Each row has a hidden value; after the row comes its group, the name of the range that the value falls in. Each part has its own.
[ -40  -60  -31   70   98   52   11  -52  -15  -62 -202   98  -23  -89
   99  -77   60  -15  124   -2  -11   25   84  104 -105 -129  227   12
   26   66    7   23   79  -26  -55   39] -> q329
[   7  -43  -23  112   63   79  112  -23   38   72 -164  161   18 -120
   57  -45  115   14   77  -51  -20   80  115   23  -51 -108   99  -26
  -72   28  -45   16   50   12  -11  -58] -> Q712
[   9   13  -58   54  104  -38  111  -70   -3   12 -236  146    8 -143
  105  -95  127   26   42   -2    9   75   58   -1  -64  -31  253   14
   57   58   -9   35  277  -78   52 -106] -> Q35
[ 324  -77    9  210  -96   46  225  216  320 -132  376  272   98  -65
 -364  300  -96   77  111 -179 -254 -106  174   24  114   52 -329 -266
 -135 -121 -264  147 -142  -13  -28  -85] -> q664
[  33  -63  -25  173   41  139   96   32   90   89 -142  150   66  -22
   22  -15  101  -42   96  -22  -93  100  116   21  -21 -105   -5  -51
  -84   86  -40   84  -52   99  -33  -14] -> Q712
[-105  -76   67  104   66  102   18  -13   67   31 -126   28   32  -16
   94  -21   92  -43   68  -98   -5   44  188   55 -101 -148   44   16
  -67 -106   11  -36   28   13  -88  -78] -> q329
[ -72  -58   31   68  105   51   81  -29   22   29 -198  109    8  -95
  120  -78  124   14   20  -49  -15    7   87  -10  -92 -122  149    3
  -46   28    0  -48   67    3   -4 -166] -> Q712
[-118 -111   45   35  154   82   71   17  -38   67 -140  105   -5  -30
  113  -71  101   -8  -40  -17  -71   -8   43   -9  -78 -100   94  -18
  -61   39   21  -70   39   93    0 -192] -> q664
[-159  -92  246   73   93  171 -154   92  -82  101  -43 -130  -93   34
  101  -70  -71 -149  -18  -19  -67  -88   13   49 -161 -106   75   14
  127    0   36 -179 -326  202 -186 -188] -> q692
[ 522  398  -36    7 -323 -295  178  196  -17  152  359   35   26 -423
 -252  265 -450 -210  321  -29  -32  401   72   11  267  610  251  -75
  757  -61 -335  140  178 -367  -39  206] -> Q31
[  31   62  -49   54   86  -78  134 -105   10    2 -233  154  -25 -209
   81  -98  155   39   43  -44   57   76   76  -12  -71   -3  288   25
   94   -5  -45   21  326 -126   48 -142] -> Q35
[   0  -76   15  138   63  103  116   19   99   81 -113  145   61  -48
   34  -12  120   24   27  -71  -62   38  130  -11  -43 -120  -17  -52
 -139   -7  -36   14   22   52   -3 -138] -> q874
[  -1  -61  -42  113   66   98   75  -13   24   52 -170  141   30  -79
   69  -43   81  -17  113  -18  -39   97  111   61  -50 -118  109  -21
  -54   66  -22   47   31   26  -34   27] -> Q31
[ 116  -53  -65  185  -14  115  209   89  173   50  -31  252  113  -45
  -80   89  108  -25  132  -73 -148  111  166   -9   58  -51 -112 -108
 -121   57 -121  130  -62   62    1   -3] -> q474
[ 225  150  -78   30  -29 -128  168    2  -66   89   44  167  -63 -312
 -101   39  -73  -30  129  -35   18  202   51   47   62  228  248  -45
  292  -48 -182   67  274 -156    9   35] -> q664
[ -48   23  -16   57   61  -36   47 -111   40 -101 -203   73  -21 -155
   97  -52  114  -14  147 -100   79   63  188   88 -116  -88  271   59
   86 -104  -20    3  243 -166  -61   -3] -> q692
[  22 -182   18   16  188  107 -107   89 -188  -78 -103  101 -104  -48
   79 -126 -175   38   12  201 -185 -208 -229  116 -120 -122  271  -98
   73  394   39  -35 -222  161  -25  -18] -> Q712
[ -26 -112  290  189  161  204 -157  134  -24  184   78 -116 -144  158
  -85  -85  -37 -109 -243   32 -174 -197 -138   -8 -145    4 -124  -86
  100  -10    7  -83 -270  424 -141 -427] -> q664
[   0 -107  -58   49  125   64  -64   -6  -86 -110 -165   85  -35  -50
   90  -81  -68   -9  140   99  -77  -30  -14  167 -105 -124  270  -23
   72  193   38   55   26    6  -57  140] -> q329
[ 296  119  -87  124 -149  -21  222  152   87  158  112  194  118 -190
 -136  164 -121  -97  219  -32 -120  284  128  -10  175  206    1 -108
  187   61 -202  156   17  -85   10  124] -> Q35
[ 230 -399   39  159  136   83    2  139  250 -156  567  137  111  131
 -341  278 -255  469 -195 -171 -196 -398  157  239  -56 -202 -510 -360
 -638 -480  -44   69  334  -41   38 -184] -> q664
[  10  -53  -45  113   72   84  149   -6   41   97 -145  200   35 -101
   39  -30  142   15   57  -50  -40   99  117    7  -27  -90   50  -41
 -103   22  -51   32   82   38   15  -69] -> q474
[-114  -96  127   49  120  114  -27   40  -58   42 -139   24  -59  -50
  124  -95   17  -54   -4    2  -67  -74   -7    9 -124 -122  150   -3
   37  101   17 -121 -179  123  -77 -184] -> Q31
[ -93  -87   60  117   68  129  -23   -3   45   -9 -126   27    4   -9
   77  -26   57  -59  107  -75  -26   13  165   97 -119 -171   70    7
  -34  -48   10  -26  -64   40 -121   -8] -> q692
[   0  -99  -10  151   69  137   86   16   80   60 -135  151   49  -32
   37  -22  105    8   69  -42  -75   43  119   34  -52 -150    1  -53
 -143   46  -27   41  -32   82  -29  -51] -> Q712
[ 158    9 -108  137  -44   64  196  104   83  127  -24  217  127  -83
  -49   89    9  -75  174   -8 -133  234  133    8  110   53  -21  -86
   21  104 -112  154   22   11   16  106] -> q474
[  52  -75  -79  136   70  116   84   40   24   83 -173  167   74  -18
   55  -41   53  -28   97   60 -120  108   47   38   -8  -86   71  -56
  -48  195   -5  112    5   92   11   43] -> q874
[ -16 -137   47  122   78  108   94   47  116  106  -17  105  104    8
   28   30   66   89  -42  -94  -71   -4  156    2  -47 -143 -121  -81
 -247 -116   -2  -15   93   40   15 -190] -> q874
[  80 -156  147  239  109  148  -47   80  183   21   78   15   14  133
 -121   13   13   84 -149  -53 -151 -209   33   28 -114 -115 -213 -140
 -171 -108   -7   43  -22  195  -49 -321] -> q874
[  45  -97  -57  153   84  152   65   61   23  101 -159  158   66   21
   41  -46   55  -38   67   73 -147   81   23   32  -15  -94   28  -69
  -63  212   -1  109  -54  156    2   14] -> Q35
[-110    3   -5   27   58  -63  130  -89  108   -5 -200   54  111  -95
  168  -14  161   14   67 -141   75  134  266  -13  -63  -76  157   67
  -40 -195   27  -17  400 -214   20 -131] -> Q31
[ 434  291   47   34 -329 -147  312  317   68  150  372  191   52 -412
 -262  310 -322 -217  303 -104 -165  270   78 -127  292  471   50 -144
  542   81 -406   22 -318 -184  -38   28] -> Q35
[  42  -50  -41  137   43   89  150   10   88   72 -135  197   60  -97
   23   -9  122   17   85  -58  -59   87  129    2  -17 -100   28  -53
 -109   43  -65   52   27   25    6  -56] -> q874
[ -54  -49  -18  108   60   82   18  -51   41  -54 -183   85    3  -72
   80  -36   90  -44  167  -67    5   62  179  114 -105 -155  159   21
   -4  -21   -9   24   42  -36  -95   73] -> q692
[ -55  -68   -1   89   76   84   53  -19   24   21 -172  101   22  -69
   98  -47   85  -22   94  -40  -24   60  124   55  -77 -130  123    0
  -45   21   -3    3   37    5  -46  -22] -> Q31
[-270  -94  341  -76  134   52 -174  122 -134    2  -39 -215  -92   21
  217  -82 -139 -146  -95   -8  -76 -208  -50  -35 -185  -58  209   56
  246   18   92 -319 -284   97 -145 -376] -> q692
[ -40 -101   29  128  128  156   53   37  -17  114 -130  127  -28    0
   33  -74  108  -51  -14   11 -107   19   16   16  -66  -92   27  -47
  -48   98  -15    6  -83  205  -39 -125] -> q664
[  27  -88  127  238   90  167  -96   28  121  -24  -53   -8  -63   91
  -72  -46   51  -59  -11  -27 -105 -123   40   82 -144 -114  -45  -58
    8  -18  -14   59 -137  209 -143 -155] -> q329
[ 177   86  -77  116  -87   -9  136   51   76   69   -6  129   77 -157
  -53   91  -53  -94  231  -47  -44  243  171   58   74   96   94  -40
  157   -2 -128  134   95 -112  -42  153] -> Q31
[-119 -121   70   60  126  112   79   46   -3  140  -78   81   35    7
   93  -30   91  -14  -58  -52  -75   30   96  -18  -56  -98  -18  -29
 -119  -42   19  -72   32  112  -10 -205] -> q664
[-263    5  145  -99  125 -166   29  -33   57 -102 -242 -131  118   13
  317  -66   91  -66  -61  -74   18  -14  150 -126 -111   -1  292  135
  175 -114  146 -141  406 -233   41 -388] -> Q31

Next part:
[  42   16   -5   49  140 -109  112   80 -104  -83  -30  -24  -44  -92
   -2  -72   30 -172  128    0   91  -94  -42  159   -9 -189  -11   63
   33 -180  -82   29  -16  -86  115  139] -> K
[-479   50 -122 -101  -69 -441 -176   66 -344 -452  192  652  -16 -262
 -248  114 -141  105  479   76  142  360  135  219 -106  -57  203 -554
  191 -262  253 -104    4   29  110  408] -> V
[ -16  -93 -191   45    8  108   46   70   11   16  293   88    8 -156
 -192  253  -18  191  124  -24   97    1   10  -89  -14 -172 -101  -40
    9  -53  -83   11 -114  -46   48  199] -> L
[ 427   99  134  183  225    8  220  -34   38  144   -8 -415  -51 -194
   63   19  243 -475 -265  -92   91 -270 -176  295   17 -312   -6  376
 -152  -98 -430  265 -157 -204   25 -136] -> L
[  25 -116 -160   66   65  247  154   69  -26   46   32 -332    4  281
   96    4  114 -154  -63 -141  -14 -287 -394 -177   77   -4 -232  257
  -85 -143 -216  -91   42  -18  108  -35] -> K
[ -98 -509  233   88  228  341  237   86  291  -77  459 -394  -73    1
  107  201  243  247 -300  -34  -48   28   65 -307 -196  117  -51  145
   25  -33 -159  354 -291   11  324  271] -> H
[ 229  103  -51   20 -291 -145 -149  111 -282  147   27  152   86  -26
   73 -117   55 -341  200    3  -15   -4 -231  -30  156 -138   13  -25
   32  -88  264 -293  177  100   22 -125] -> E
[ 225  -53 -128   98 -459 -220 -274  200 -151  338  173  387  105 -329
 -264  233 -213   16  307 -166  104  355  453 -291  190 -315  249 -283
  198  380  428 -419   61  248 -233  388] -> L
[ 334  305 -297   -5  151 -146 -182 -205 -318 -122 -306  137  308 -214
 -265 -116  -38 -180   10  -27  195 -308 -223    2  -92 -374  216  -75
  -43   23 -297 -190  -49  -46  -68 -206] -> L
[-148 -204   10  128 -147  206 -125  152  -93  -88  109   48  258  284
  -96   60  123 -171   35 -245 -198   27 -166 -431  340   79  -60 -286
  257 -110  112 -451   33  227   90  -36] -> K
[-108 -124 -112   81  -52  225   55   25  -95    3  107 -322   27  330
   87  113  179 -327 -136 -227  -89 -153 -507 -204  170   87 -168  129
  -83 -165 -237 -124   44  103   33 -130] -> L
[-183 -212   -9  -15 -592 -304 -494  253 -321   42  253  727  194 -223
 -239  118 -233  122  511  -65  -51  654  481 -503  205  -61  357 -716
  430  245  797 -597  132  513  -90  426] -> S
[-110  -82  127   26   71  -91 -261 -101 -212 -286  114  254  243 -298
 -244   65   74  -92    8   12  -32  229   66 -170   -4 -143  313 -452
  202  -53  -70  -17 -222  253   39  -53] -> S
[ 230 -177   74   49  359  311  357 -119   84   80   35 -874 -174  173
  383  -93  332 -325 -488  -22   35 -449 -573   -1 -242    5 -165  716
 -370 -140 -615  477 -139 -103  196 -213] -> S
[ 454  143  165  194   53 -109   36  -31  -58   59  -34 -238  130  -88
   38   -9  293 -513 -331 -234   57 -222 -153  187   26 -166  175  169
  -56   13 -188  -50  -83 -196   60 -124] -> V
[-114 -266 -266 -171 -212  -64 -138   26 -194   51  214   77  -70  -80
   49   62 -173  325  185   90  144  185   -6 -441 -310    9  154  -12
  -72  202  221  -23   66  283   36  349] -> H
[-387 -258  -42  -87 -180  -97 -247  110 -207 -258  334  484  100 -143
 -169  117  -94  295  340   88  -21  402  161 -333  -53   48  156 -521
  257  -68  370 -173  -34  295  143  308] -> S
[-188  -95 -125 -179 -162 -212 -207  -98 -305 -122  287  219  -68 -291
    3  102  -50   81  173  211  111  296 -156 -112 -287  -50  222 -174
  -90  -42   95  182  -27  260   31   85] -> H
[ -63 -161 -114   66 -308  -45  -50  171 -117  142  183  -33  -35  148
   36  167   -6 -135   73 -257   22  128  -44 -233  106   47   36   -9
   23  110  197 -291  125  137  -35  297] -> V
[ 163  -40  -55  105 -380 -129 -196  130 -312  267 -242 -156  101  259
  124 -125  -23 -604   45 -337  -60   30 -174 -360  322  -66  167   26
   71  204  187 -541  278  369 -203    5] -> K
[ 213  130 -190  -80   54  -19 -102 -155 -267  -39   -1    3  112 -160
  -14  -88   69 -127    9  141  104 -197 -404  -11 -164 -196   42   89
 -160 -114 -198   55  -36   24   54 -268] -> S
[  36  -32   -7   87   42  -60   41   49  -53 -104  116  -24   51  -22
  -52   91  114 -104  -63 -161   77  -60  -41   33  -42  -49   74  -19
   29  -51  -54  -76  -62 -115  121  178] -> V
[ 277 -305   52   88 -149   17  -70  120   33  301  147 -127   30 -194
  -18   95  -61   94  -58 -136   81  162  379 -453  -68 -169  242   62
   75  432  164  -94  -82  234  -53  375] -> S
[  -7  -38  -86 -136 -143 -158 -166  -53 -192  -89  417  338   -3 -415
  -63  139   24  207  177  280  115  230  -83  -15 -282 -119  143 -189
  -51  -99  169  202  -89   75  140   43] -> H
[ 180  -98   11  165  -73   51  -10   55  -65  154  -60 -292   90  117
   12   53   97 -382 -174 -313  -12  -83  -95 -236  175 -104   95  102
   23  140 -129 -216   11  135  -81   41] -> L
[ 120  276 -133   -6   96 -328 -130  -38 -332 -268 -233  341  210 -183
 -189 -180  -29 -205  216   17  145 -136  -85  198  -34 -267  194 -235
  114 -173    3 -229   36 -106   82   -8] -> L
[-167 -142 -202  -54   90  169  151   89  -94 -103  103 -133  -69  227
  115  -61   40   55  138   44   20 -202 -369 -113  -64   50 -263  167
  -66 -273  -79  -17   65  -25  223   76] -> E
[ 178   59 -113   84 -475 -164 -308  124 -291  115   49  250  263  127
  -58   44   51 -299   73 -291  -31   77 -128 -275  217   10  189 -245
  128  145  394 -644  207  146  -51   20] -> V
[-459  -24 -161  -69 -267 -284 -197  106 -357 -215  200  445  -46  -64
 -134  152 -118 -104  442  -16   25  365  -77   13  106   -8   78 -423
  134 -216  244 -207  116  227  -25  241] -> L
[   2 -112   38  -30   81  136  -80 -167 -134 -165  202 -171  125  -36
   58   38  250 -148 -243   59  -48  -63 -446 -188 -149   27   81   -1
 -104 -157 -252  182 -147  132  155 -296] -> H
[ 125 -316 -226   12 -370   82  -14  281    6  440  287   -5 -119  -22
   31  165 -202  284  259  -89   99  168  260 -480    7  -98  -54  144
   18  345  382 -246  117  213  -61  516] -> E
[ 288  123 -374 -149  226  155   44 -274 -147   11  156 -153    7 -287
  -28   37   67  165  -87  287  228 -363 -524   39 -425 -260 -100  348
 -393 -115 -479  391 -170 -137   88 -294] -> S
[-191 -149  -90   82   33  111 -115  -25 -155 -175  -42  -81  205  179
 -149   86   48 -190  -74 -263  -59  -18 -178 -359  149   -2   93 -208
  122  -14 -201 -258  -48  233  -28   12] -> L
[ 488 -154  235  314 -357  -28  -55  218   89  480  169 -229   85  -74
    8  222  153 -421 -249 -444  -33  143  303 -255  297 -160  226   81
  115  420  199 -316  -12  115 -152  223] -> V
[ -56 -186 -109 -115 -101  -84 -234  -80 -128  -96  391  322   87 -437
 -199  224  -72  391  105  177  128  306  154 -306 -312 -133  284 -303
   37  136  127  137 -184  210   62  208] -> H
[-101   53 -393 -114   33 -117  -38 -121 -223 -120  151   97  -57 -168
 -139  184  -98  173  100   13  260  -48 -193   38 -317 -118   73   29
 -206   -5 -202   85  -55  -63  -12  212] -> V
[  12  -40  -55   95 -712 -180 -473  221 -372  240  112  438  252   50
 -132  111  -74 -392  328 -260 -160  414   22 -463  507  -63  196 -498
  298  170  594 -764  263  505 -231   12] -> K
[ 180  138 -534 -100  395  342  145 -255 -133 -105 -111 -309  113   85
  -71  -58   52  110 -111  113  184 -661 -726  -77 -272 -204 -281  402
 -349 -217 -684  155  -97 -196  108 -342] -> K

[-116 -161  232 -334  -76  -26   33  152  149   98    9 -117   24   76
  -41   17   10 -188   34  107   -9  141   95 -213   90   47 -155  163
  215   55  -42   65  -47  -83   35  -89] -> Q477
[-454    7  115  -98  122  -54   -8  -42  154  -23  215  222 -117 -123
  -97   94  153 -138 -179  -62   72 -110  -16  350  -42 -179   72  218
  247  -87  -86  -60  -20  161   71 -334] -> Q477
[ -43 -329  249 -393   18  215 -256  101  127  245  130  273  -27   13
 -312   16  250  -82   73   87 -148  379  180  -37   46  -97  381  354
  495 -230 -249  308   72   79 -109 -168] -> q465
[ -77  181 -176 -144  327  -10 -145 -122  -97   74   46  471   48   78
  -76  -15 -104 -103  110   -8 -290   10 -388  237 -207  112  425 -146
   92 -166  100  242   95 -141  -74 -201] -> q638
[-167 -247  131   44   99  -11  230    0  100  -83  114 -108  -67 -120
  125   24  176 -123 -184 -209  153  -48  199  -36  151  -72 -230  216
   67  -25 -218 -176  -77  172   69 -207] -> q525
[-178  266  144 -319  276  -35 -354  -69  131  232  265  524  -28   34
 -484  132  124   53   23  199 -270   -7 -195  286 -154  178  378  113
  367 -285  -34  143  151  -57   22 -266] -> q465
[  93 -248  228 -234   88  128   86   25   19  112   -4  -98  -33   -9
   -5   -1  103 -151   68   13    7  273  128 -270  184   68  126   56
  158  -24 -100  139  -30  -41  -35   -8] -> q247
[-284 -541  313    6  305  102  435  304  209  116 -224 -316 -168 -277
 -222   27  236  214 -450 -144  758  141  267 -214  567 -327 -370   80
  214  207 -419 -384   19  267   49  -92] -> q638
[-281 -340  343 -270 -330   -4  135   95  207  -67  226 -286  -80  100
  -12   40  135 -166  -96   12   98  -44  403 -139  114 -196 -397  455
  196   66 -147 -135  -72   75   75 -188] -> q525
[-111   -3   99  -13  283   59  107 -105    2   -8  101  -33 -146 -148
  -82   70  152  -17 -153  -58  136  -52   65   12  145   36   78  -12
   66  -19 -123 -168   -3   91   95  -71] -> q927
[ 104 -189  -23   18  314  182   67 -113  -97   23  122  154  -86  -81
  -21  -17  175  -59   58 -119 -169  136   35   88   11  -13  445   82
   81 -178  -93  150    8   91  -69 -126] -> q465
[ -43  -73  -10 -118  100   71  -41 -150  -68  -32   87  158    1   13
  122  -23   41 -214    0 -147  -90   61  -16  -47   -3   49  136   19
   86 -117 -112   94    6   -3  -30 -119] -> q733
[ 103  -97 -234  171  192  105  351 -212 -278 -261   -7 -282  -92   -8
  383  -88  -82 -192   16 -218  -29 -132   26 -119   40   23   56 -187
 -321  131   74 -122  -92  -24   40   66] -> q638
[  40 -365 -161  -23   34   97  457  176 -147 -126 -216 -499  -34  153
  156 -148 -208  -29   38  -16   82  -29   87 -279  118 -163 -204  -81
 -219  346  103 -124  -47 -113   -2   93] -> q733
[ 204 -401 -152   75 -158  282  410  -73 -294 -341  -29 -870 -173   93
  303 -135  -24  -75  -70 -112  146 -165  567 -581  245  -83 -356   16
 -345  366 -112 -439  -94   37  141  351] -> q465
[-275   42  -32 -193   41   34 -220 -117    6  -27   97  216  -19    9
  -66   15   42 -109 -202 -104   74  -94   18  -20    7    0  -82   46
  202  -80 -252 -135   90   51   57 -121] -> q733
[-218  -71  -31 -102  -61  138  -12 -174  -91 -181  139 -139 -150  -36
  107    2   77 -202 -157 -105  107 -123  224  -67   54 -115  -27   78
   51   64 -151 -202  -28  108  105    5] -> q247
[ 171  118 -103 -104  310   16  115  -46 -143   48  -38  -22    3   74
   17  -24 -133 -103  211  114 -275   43 -223  -64  -67  253  300 -218
  -95   35  225  146  -17 -223   11   30] -> q927
[-227 -227  167  -35  103  107  185  -91   18  -75  138 -109 -181  -41
 -148   38  159  108 -271 -136  313 -133  222  -18  221 -212 -145  107
   67   26 -242 -295   73  142   42 -126] -> q247
[-315  -58   87 -191    4  -62  -59  123  179   24   57    5  -10  -58
  -61   43   83 -152 -171    5   83  -42  103  -30   44  -11 -248  216
  255   19 -185 -144  -31   87  126 -168] -> q525
[ -19 -113  159 -222  -74  119  -12 -174  -45  -49  197  -40  -79   52
   90   17   94 -257   71  -30 -114   80  162 -114   26   24  156  126
  100  -71  -44  101  -41  -24    0  -56] -> q247
[-368   -9  276 -185 -136  -20   70 -212   78 -139  378  -46 -183  111
 -149  108  103  -10 -179  -21  119 -307  189  137   30 -163 -190  219
   71  -18  -62 -250   53   33   87 -231] -> q638
[  -1  280    7 -360   71   -3 -304 -200  -63   89  236  369   32  214
 -157   42  -74 -177  241  177 -481   -1 -226  111 -267  254  413  -14
  149 -203  166  289   82 -243  -25 -128] -> q927
[-250 -320  106  105  326  111  314   23   44  -29  -29  -73 -178 -243
  -47   22  203   60 -315 -229  435   13  123   61  297 -277  -23   42
   95   51 -266 -234    0  246   22 -161] -> q638
[ 139   96 -119 -284  107   48 -108  -89 -165   63   25  157   75  295
 -103  -62 -204  -45  227  125 -364    9 -214 -114 -154  210  230 -152
  -16  -49  146  196  121 -305  -70   -7] -> q247
[  27  233   67 -202  282 -134  -22 -125   -5  121  107  320   80  168
 -111   42 -119  -50  152   69 -289  -32 -362   72 -121  308  176 -152
   19 -160  163  191   83 -273  -40 -205] -> q733
[  94  -71 -137  -20  279  131   73  -46 -133   -3   42    7  -66   21
  -75  -38   23    8   67    7 -183    1  -12   12  -32   47  283  -19
  -16  -25   10   23   32  -21    1  -20] -> q465
[ -47   16  185 -251  311  -41   76  101   94  228  -10  159   -8   29
 -254   54  -13   -3  114  174 -101  157 -236   72   24  106  270  -55
  179  -42  126  207   36 -158  -39 -166] -> q247
[-265  -80    6 -173 -155   39  -82  -59   25 -135  112 -117  -52   -2
  112    1   59 -246 -178  -93   90 -110  239 -153   45  -46 -270  179
  137   51 -221 -211  -39   95  130  -49] -> Q477
[-203 -176   47 -276  -87  218 -304 -180  -32  -11  219  325  -71    1
  -25   -4  181 -253  -40 -126  -93  145  150   70  -52 -174  333  245
  341 -219 -260  173   53  132  -72 -168] -> q247
[   9  220   27 -239  241   16 -230 -203  -44  115  210  435    5   58
 -114   57   30 -177  186   72 -395   82 -242  184 -194  227  521  -25
  175 -262   95  311   50 -133  -43 -180] -> q927
[  70  185 -143 -400  -48  -53 -272  -79  -96   69  104  349  180  361
   31  -62 -254 -298  383  157 -641   61 -319   12 -371  264  307  -17
   83 -145  258  441   48 -361  -93 -134] -> Q477
[-127  -53   49   20  128  -94  187  -26   68  -80  124  -68  -22  -29
  101   30   60 -109  -99 -115   -4 -147   51   -3   35   72 -226  121
  -12  -15  -72 -159  -58   41   96 -189] -> q525
[-115 -235 -380  108  173  292   20 -145 -265 -210  -24   13 -136 -111
  167 -119   63 -127 -155 -273   67  -36  129   42    5 -271  265  -14
   -8   35 -223 -121   19  216   -4   20] -> q927
[-356 -325  305 -170   88  101   56   99  197   79   17  -27 -138 -203
 -172   66  264  -24 -340 -111  459  126  252  -80  327 -239 -156  209
  354    9 -396 -194   19  243   48 -159] -> q638
[ 281  132  -18   -6  403  -95  363  -69 -141   30  -92 -157   40  102
  128  -18 -203  -59  209   51 -188  -13 -300 -185   40  392   83 -364
 -285   84  296   72  -40 -324   14   27] -> q638
[-164 -306  349 -169  264   -4  198  170  216  213  -22  110  -36  -94
 -216   55  163   38 -104  -35  218  233  -17    7  239 -105   23  130
  281  -68 -162   82   26   56  -69 -273] -> q733
[  37 -198  -73   11  179    2  326  133  -33  -47 -157 -297    7  -45
  229  -68  -62 -184   22  -60   23   64   18 -212  112   56 -120  -47
  -83  175   28  -45 -125  -32   57   10] -> Q477
[  15 -110  -50 -118  250   42  205  142  -50   64 -214 -186   -7   -5
    3  -50 -107  -58   13   56   76  106  -87 -213  135   66    7 -175
   -4  182   37  -20  -18 -110   30   62] -> q638
[ -68 -113  238  117  644    5  330   11  107  168   23  151 -145 -291
 -208  105  244  140 -145 -102  217  117 -133  210  244    0  289  -56
  116 -118  -96  -17    7  133  -12 -254] -> q927
